Below is a small trained network, with its code and all its weights. Each question gives an input and a class and asks what happens when units are switched off, that is, made to give their printed mean instead of their output.

import numpy as np


def w(rows, s, z=0):
    codes = np.array(rows[::2]) - 128.0
    scale = np.full(codes.shape[1], s)
    scale[-1] = z or s
    return codes * scale


def norm(h):
    return h / np.sqrt((h * h).mean(-1, keepdims=True) + 1e-5)


def f(y):
    return np.maximum(y, 0)


def log_softmax(a):
    a = a - a.max(-1, keepdims=True)
    return a - np.log(np.exp(a).sum(-1, keepdims=True))


def net(x, mask):
    res = np.array(x, float).reshape(1, 8) / 4 @ E
    u = 0
    for l in range(3):
        y = f(norm(res) @ A[l][:, :-1].T + A[l][:, -1])
        res = res + np.where(mask[u : u + 4], y, B[l][:, -1]) @ B[l][:, :-1]
        u += 4
    return log_softmax(norm(res)[-1] @ U[:, :-1].T + U[:, -1])


A, B = {}, {}
E = w([
[143,122,128,124,116,133,138,114,117,127,139,122],'x0',
[137,124,123,123,142,136,143,127,118,127,114,134],'x1',
[133,122,119,122,124,117,126,122,143,116,124,147],'x2',
[201,134,103,111,188,187,29,144,187,102,134,106],'x3',
[117,84,58,46,174,67,76,136,85,153,190,93],'x4',
[88,140,154,98,138,176,91,52,97,199,213,248],'x5',
[149,145,133,116,112,128,142,146,124,137,147,128],'x6',
[132,132,123,126,132,123,129,131,127,119,126,143],'x7',
],0.014)
A[0] = w([
[124,149,179,171,106,211,139,110,153,139,136,213,142],'0.n0',
[7,104,131,114,116,60,221,104,61,178,156,180,157],'0.n1',
[39,118,138,166,74,10,239,124,74,134,96,128,212],'0.n2',
[139,90,42,84,166,26,132,141,103,126,144,43,4],'0.n3',
],0.014,0.004)
B[0] = w([
[93,161,134,141,159,208,156,133,112,120,59,130,212],'0.n0',
[148,145,168,106,34,25,63,39,110,135,176,177,235],'0.n1',
[45,76,70,135,180,155,249,180,173,122,130,132,255],'0.n2',
[93,94,152,32,77,191,58,184,102,132,65,87,224],'0.n3',
],0.012,0.019)
A[1] = w([
[145,121,120,237,162,112,239,164,227,65,84,67,215],'1.n0',
[103,99,78,53,179,117,74,128,127,143,209,122,149],'1.n1',
[232,157,127,190,94,129,71,147,144,79,6,34,4],'1.n2',
[79,108,164,113,58,89,204,186,179,94,110,71,5],'1.n3',
],0.017,0.0013)
B[1] = w([
[164,152,120,120,133,39,125,74,124,129,251,117,246],'1.n0',
[128,127,100,144,181,103,170,150,74,147,151,93,212],'1.n1',
[199,167,240,112,142,37,121,162,170,68,203,118,223],'1.n2',
[167,90,40,228,110,169,134,101,99,153,29,159,248],'1.n3',
],0.014,0.017)
A[2] = w([
[161,155,197,182,127,135,135,116,197,119,158,179,79],'2.n0',
[21,154,129,130,63,167,216,97,140,108,69,144,3],'2.n1',
[186,148,150,99,180,255,28,133,218,80,117,130,194],'2.n2',
[124,123,67,101,240,233,58,127,96,186,189,140,99],'2.n3',
],0.021,0.00049)
B[2] = w([
[117,39,119,191,66,146,150,143,111,133,22,209,211],'2.n0',
[177,197,218,79,181,195,58,196,117,102,121,48,254],'2.n1',
[53,162,40,60,161,192,34,64,224,204,195,138,220],'2.n2',
[159,131,57,249,151,81,247,72,188,103,155,136,217],'2.n3',
],0.013,0.018)
U = w([
[133,117,76,221,159,106,218,103,125,121,141,115,250],'0',
[80,182,250,127,124,192,125,140,88,124,84,156,98],'1',
[94,45,109,105,91,139,135,213,85,127,45,81,119],'2',
[76,105,139,76,104,53,99,79,68,170,198,147,126],'3',
[201,125,213,174,122,76,95,141,188,80,162,163,74],'4',
[88,161,108,162,169,205,98,81,222,159,134,174,42],'5',
[133,119,110,62,199,111,62,193,194,113,175,35,144],'6',
],0.016,0.0025)

Each question gives the input, the list of numbers given to net, and the class t.
The units are the neurons (one row each of A and B). Each row of codes is followed by its name. A weight is (code - 128) times the scale printed after its matrix; where a second scale follows, it is the last column's (A, B and U).
mask holds one flag per neuron, layer by layer. A switched-off neuron (its flag False) gives its mean, the last column of its row in B, instead of its output. The means were averaged over made-up inputs and are rounded, as every weight is.
A unit's drop is (log p(t) with every unit on - log p(t) with that unit switched off) / (log p(t) with every unit on - log p(t) with every unit switched off).
The circuit of an input: a set's keep is (log p(t) with only the set's units on - log p(t) with every unit switched off) / (log p(t) with every unit on - log p(t) with every unit switched off). Starting from all 12 units, units are removed one at a time, each time the one whose removal leaves the highest keep (on an exact tie, the one counted first), for as long as the keep stays at least 0.8.
circuit, biggest first: the units of the circuit, biggest drop first
most important unit: the unit with the biggest drop
k most important neurons: the k neurons with the biggest drops, biggest first
k most important neurons of layer l: the k neurons of layer l with the biggest drops, biggest first
drop of u: that unit's drop, to one decimal
input [8,8,-6,1,3,7,4,-7], class 0: circuit, biggest first -> 2.n3
input [-3,2,8,7,-4,-1,-3,-6], class 4: 2 most important neurons -> 1.n2; 0.n3
input [0,-1,3,3,-3,0,8,1], class 4: 2 most important neurons of layer 0 -> 0.n3; 0.n2
input [-2,-5,7,-8,1,0,-5,-6], class 2: circuit, biggest first -> 0.n2; 0.n1; 1.n0; 2.n1
input [2,8,0,2,1,4,-3,3], class 0: 3 most important neurons -> 2.n3; 1.n2; 0.n3
input [-6,-5,-1,-7,0,8,2,7], class 1: 2 most important neurons of layer 0 -> 0.n0; 0.n2
input [-5,2,2,-7,4,0,1,3], class 2: 2 most important neurons -> 0.n2; 1.n0
input [-2,-2,-5,-6,2,2,-2,-8], class 3: 2 most important neurons -> 0.n1; 2.n3
input [-2,7,5,0,1,-8,0,-2], class 2: 4 most important neurons -> 0.n3; 1.n3; 2.n3; 2.n2
input [-2,6,1,1,-4,-6,-7,-4], class 4: 2 most important neurons -> 1.n2; 0.n2
input [8,-1,4,8,-7,0,5,-5], class 4: 2 most important neurons -> 1.n2; 0.n3
input [4,3,-4,-2,7,0,2,4], class 2: 3 most important neurons -> 0.n3; 1.n0; 2.n2
input [-6,-2,0,4,-7,-7,-4,7], class 4: 2 most important neurons -> 1.n2; 0.n2
input [1,2,-6,5,-6,-4,5,4], class 4: most important unit -> 0.n2
input [0,-4,1,8,3,1,8,-7], class 0: 2 most important neurons -> 1.n1; 2.n3
input [-3,7,1,1,4,8,0,-6], class 0: 3 most important neurons -> 2.n3; 1.n2; 1.n0
input [4,4,-5,-3,1,1,-2,-8], class 3: 3 most important neurons -> 0.n1; 0.n0; 2.n3
input [1,7,8,4,7,1,4,-8], class 0: 2 most important neurons of layer 2 -> 2.n3; 2.n1
input [-6,-5,8,-1,3,1,-3,-2], class 3: 2 most important neurons of layer 0 -> 0.n1; 0.n2
input [5,3,2,-2,-1,1,7,-5], class 1: most important unit -> 0.n1
input [-1,2,4,-7,4,-3,-4,8], class 2: drop of 0.n2 -> 0.2
input [8,2,2,8,-5,-7,-1,5], class 4: drop of 1.n0 -> 0.0
input [-4,-7,1,-5,4,-4,-1,-6], class 2: drop of 0.n3 -> 0.2
